Below are the code and all the weights of a small trained network. Each question names an input and a class and asks about switching units off, where a switched-off unit gives its printed mean instead of its output.

import numpy as np


def w(rows, s, z=0):
    codes = np.array(rows[::2]) - 128.0
    scale = np.full(codes.shape[1], s)
    scale[-1] = z or s
    return codes * scale


def norm(h):
    return h / np.sqrt((h * h).mean(-1, keepdims=True) + 1e-5)


def f(y):
    return y / 2 * (1 + np.tanh(0.7978845608 * (y + 0.044715 * y**3)))


def log_softmax(a):
    a = a - a.max(-1, keepdims=True)
    return a - np.log(np.exp(a).sum(-1, keepdims=True))


def net(x, mask):
    res = np.array(x, float).reshape(1, 2) / 4 @ E
    u = 0
    for l in range(2):
        y = f(norm(res) @ A[l][:, :-1].T + A[l][:, -1])
        res = res + np.where(mask[u : u + 6], y, B[l][:, -1]) @ B[l][:, :-1]
        u += 6
    return log_softmax(norm(res)[-1] @ U[:, :-1].T + U[:, -1])


A, B = {}, {}
E = w([
[4,172,160,37,139],'x0',
[146,86,16,11,133],'x1',
],0.0021)
A[0] = w([
[153,157,104,242,153,101],'L0N0',
[109,100,177,181,149,244],'L0N1',
[94,145,155,109,140,83],'L0N2',
[176,131,246,185,86,14],'L0N3',
[25,139,157,175,157,132],'L0N4',
[64,239,253,158,144,2],'L0N5',
],0.0042,0.00072)
B[0] = w([
[31,140,170,72,103,181],'L0N0',
[77,153,96,107,182,171],'L0N1',
[67,54,75,186,157,136],'L0N2',
[63,31,112,97,49,200],'L0N3',
[124,178,2,154,185,178],'L0N4',
[214,167,137,68,210,250],'L0N5',
],0.0045,0.0026)
A[1] = w([
[13,159,146,84,99,147],'L1N0',
[99,42,119,190,142,126],'L1N1',
[134,216,22,124,84,211],'L1N2',
[3,90,50,127,62,174],'L1N3',
[68,116,48,84,127,170],'L1N4',
[98,126,94,214,126,11],'L1N5',
],0.0048,0.0011)
B[1] = w([
[183,14,110,209,64,235],'L1N0',
[62,156,108,149,184,129],'L1N1',
[120,99,210,167,79,208],'L1N2',
[74,78,225,210,189,230],'L1N3',
[86,129,156,234,146,251],'L1N4',
[98,9,142,177,255,86],'L1N5',
],0.0048,0.0021)
U = w([
[64,49,185,214,83,252],'0',
[116,214,93,100,203,47],'1',
[218,123,86,52,8,61],'2',
],0.012,0.0016)

Each question gives the input, the list of numbers given to net, and the class t.
The units are the neurons (one row each of A and B). Each row of codes is followed by its name. A weight is (code - 128) times the scale printed after its matrix; where a second scale follows, it is the last column's (A, B and U).
mask holds one flag per neuron, layer by layer. A switched-off neuron (its flag False) gives its mean, the last column of its row in B, instead of its output. The means were averaged over made-up inputs and are rounded, as every weight is.
A unit's drop is (log p(t) with every unit on - log p(t) with that unit switched off) / (log p(t) with every unit on - log p(t) with every unit switched off).
The circuit of an input: a set's keep is (log p(t) with only the set's units on - log p(t) with every unit switched off) / (log p(t) with every unit on - log p(t) with every unit switched off). Starting from all 12 units, units are removed one at a time, each time the one whose removal leaves the highest keep (on an exact tie, the one counted first), for as long as the keep stays at least 0.8.
circuit, biggest first: the units of the circuit, biggest drop first
top k neurons: the k neurons with the biggest drops, biggest first
top k neurons in layer l: the k neurons of layer l with the biggest drops, biggest first
drop of u: that unit's drop, to one decimal
input [-5,1], class 2: circuit, biggest first -> L1N3
input [-3,1], class 2: top 2 neurons in layer 0 -> L0N2; L0N4
input [1,-8], class 1: top 2 neurons in layer 1 -> L1N3; L1N2
input [-2,1], class 2: top 3 neurons -> L0N3; L0N4; L0N2
input [1,7], class 0: top 2 neurons -> L0N5; L1N4
input [-6,1], class 2: top 2 neurons in layer 1 -> L1N4; L1N3
input [0,2], class 2: top 2 neurons in layer 0 -> L0N3; L0N4
input [1,-6], class 1: top 3 neurons -> L0N5; L0N4; L1N3
input [6,-2], class 1: drop of L0N5 -> 1.2
input [8,-2], class 1: drop of L0N5 -> 2.0
input [-1,2], class 2: drop of L0N0 -> 0.0
